Below is a small trained network, with its code and all its weights. Each question gives an input and a class and asks what happens when units are switched off, that is, made to give their printed mean instead of their output.

import numpy as np


def w(rows, s, z=0):
    codes = np.array(rows[::2]) - 128.0
    scale = np.full(codes.shape[1], s)
    scale[-1] = z or s
    return codes * scale


def norm(h):
    return h / np.sqrt((h * h).mean(-1, keepdims=True) + 1e-5)


def f(y):
    return np.maximum(y, 0)


def log_softmax(a):
    a = a - a.max(-1, keepdims=True)
    return a - np.log(np.exp(a).sum(-1, keepdims=True))


def net(x, mask):
    res = np.array(x, float).reshape(1, 3) / 4 @ E
    u = 0
    for l in range(2):
        y = f(norm(res) @ A[l][:, :-1].T + A[l][:, -1])
        res = res + np.where(mask[u : u + 8], y, B[l][:, -1]) @ B[l][:, :-1]
        u += 8
    return log_softmax(norm(res)[-1] @ U[:, :-1].T + U[:, -1])


A, B = {}, {}
E = w([
[252,93,125],'x0',
[125,94,219],'x1',
[164,253,154],'x2',
],0.0052)
A[0] = w([
[86,99,39,166],'L0N1',
[143,110,96,3],'L0N2',
[209,104,97,206],'L0N3',
[175,253,173,74],'L0N4',
[32,255,118,129],'L0N5',
[139,21,55,141],'L0N6',
[98,226,186,65],'L0N7',
[138,248,142,78],'L0N8',
],0.0066,0.0059)
B[0] = w([
[132,103,13,216],'L0N1',
[194,70,25,128],'L0N2',
[253,36,80,252],'L0N3',
[117,232,10,206],'L0N4',
[223,96,106,250],'L0N5',
[246,165,78,222],'L0N6',
[178,182,169,177],'L0N7',
[211,205,105,194],'L0N8',
],0.0056,0.0041)
A[1] = w([
[131,198,56,151],'L1N1',
[215,96,118,130],'L1N2',
[119,226,159,147],'L1N3',
[143,255,137,66],'L1N4',
[84,22,202,255],'L1N5',
[210,53,60,243],'L1N6',
[95,85,103,168],'L1N7',
[75,118,166,45],'L1N8',
],0.0089,0.0035)
B[1] = w([
[51,105,99,187],'L1N1',
[99,132,170,194],'L1N2',
[181,171,91,162],'L1N3',
[133,167,1,172],'L1N4',
[88,247,251,171],'L1N5',
[52,116,209,254],'L1N6',
[63,131,80,153],'L1N7',
[232,210,54,132],'L1N8',
],0.0068,0.01)
U = w([
[68,91,37,221],'0',
[101,213,195,30],'1',
[173,220,20,255],'2',
[210,124,120,1],'3',
[147,73,190,213],'4',
[75,111,186,114],'5',
[223,3,77,124],'6',
],0.011,0.0059)

Each question gives the input, the list of numbers given to net, and the class t.
The units are the neurons (one row each of A and B). Each row of codes is followed by its name. A weight is (code - 128) times the scale printed after its matrix; where a second scale follows, it is the last column's (A, B and U).
mask holds one flag per neuron, layer by layer. A switched-off neuron (its flag False) gives its mean, the last column of its row in B, instead of its output. The means were averaged over made-up inputs and are rounded, as every weight is.
A unit's drop is (log p(t) with every unit on - log p(t) with that unit switched off) / (log p(t) with every unit on - log p(t) with every unit switched off).
The circuit of an input: a set's keep is (log p(t) with only the set's units on - log p(t) with every unit switched off) / (log p(t) with every unit on - log p(t) with every unit switched off). Starting from the 12 units with the biggest drops (on a tie, the unit counted first), units are removed one at a time, each time the one whose removal leaves the highest keep (on an exact tie, the one counted first), for as long as the keep stays at least 0.8.
units of the circuit, in order: the units of the circuit, biggest drop first
unit that matters most: the unit with the biggest drop
k most important neurons: the k neurons with the biggest drops, biggest first
k most important neurons of layer l: the k neurons of layer l with the biggest drops, biggest first
drop when u is switched off: that unit's drop, to one decimal
input [1,7,-2], class 1: units of the circuit, in order -> L1N5, L0N5
input [1,1,-5], class 5: units of the circuit, in order -> L1N6
input [5,-4,1], class 6: units of the circuit, in order -> L0N3, L1N5
input [-2,-6,2], class 0: units of the circuit, in order -> L1N1, L0N6
input [2,-6,-1], class 0: units of the circuit, in order -> L1N6, L0N8
input [-3,6,-3], class 1: units of the circuit, in order -> L1N5, L0N3
input [1,2,-7], class 5: units of the circuit, in order -> L0N5, L1N5
input [-3,6,2], class 2: units of the circuit, in order -> L0N3, L1N6
input [7,1,1], class 4: units of the circuit, in order -> L1N6, L1N4
input [-8,8,3], class 2: 3 most important neurons of layer 0 -> L0N3, L0N7, L0N5
input [0,-1,-3], class 5: 3 most important neurons -> L1N6, L1N4, L0N4
input [0,-3,1], class 0: 2 most important neurons of layer 1 -> L1N5, L1N6
input [3,6,-7], class 5: 3 most important neurons -> L1N5, L1N6, L0N5
input [7,-4,0], class 6: unit that matters most -> L0N3
input [7,-1,3], class 4: 3 most important neurons of layer 1 -> L1N6, L1N4, L1N2
input [0,1,-8], class 5: 2 most important neurons of layer 0 -> L0N4, L0N5
input [-1,6,-2], class 1: 3 most important neurons -> L1N5, L0N3, L0N5
input [-1,-6,-1], class 0: 2 most important neurons -> L1N6, L0N1
input [3,4,-6], class 5: drop when L1N6 is switched off -> 0.3
input [6,1,-3], class 4: drop when L1N6 is switched off -> 0.3
input [7,-8,-1], class 6: drop when L1N4 is switched off -> 0.1
input [1,7,-3], class 1: drop when L1N3 is switched off -> 0.0
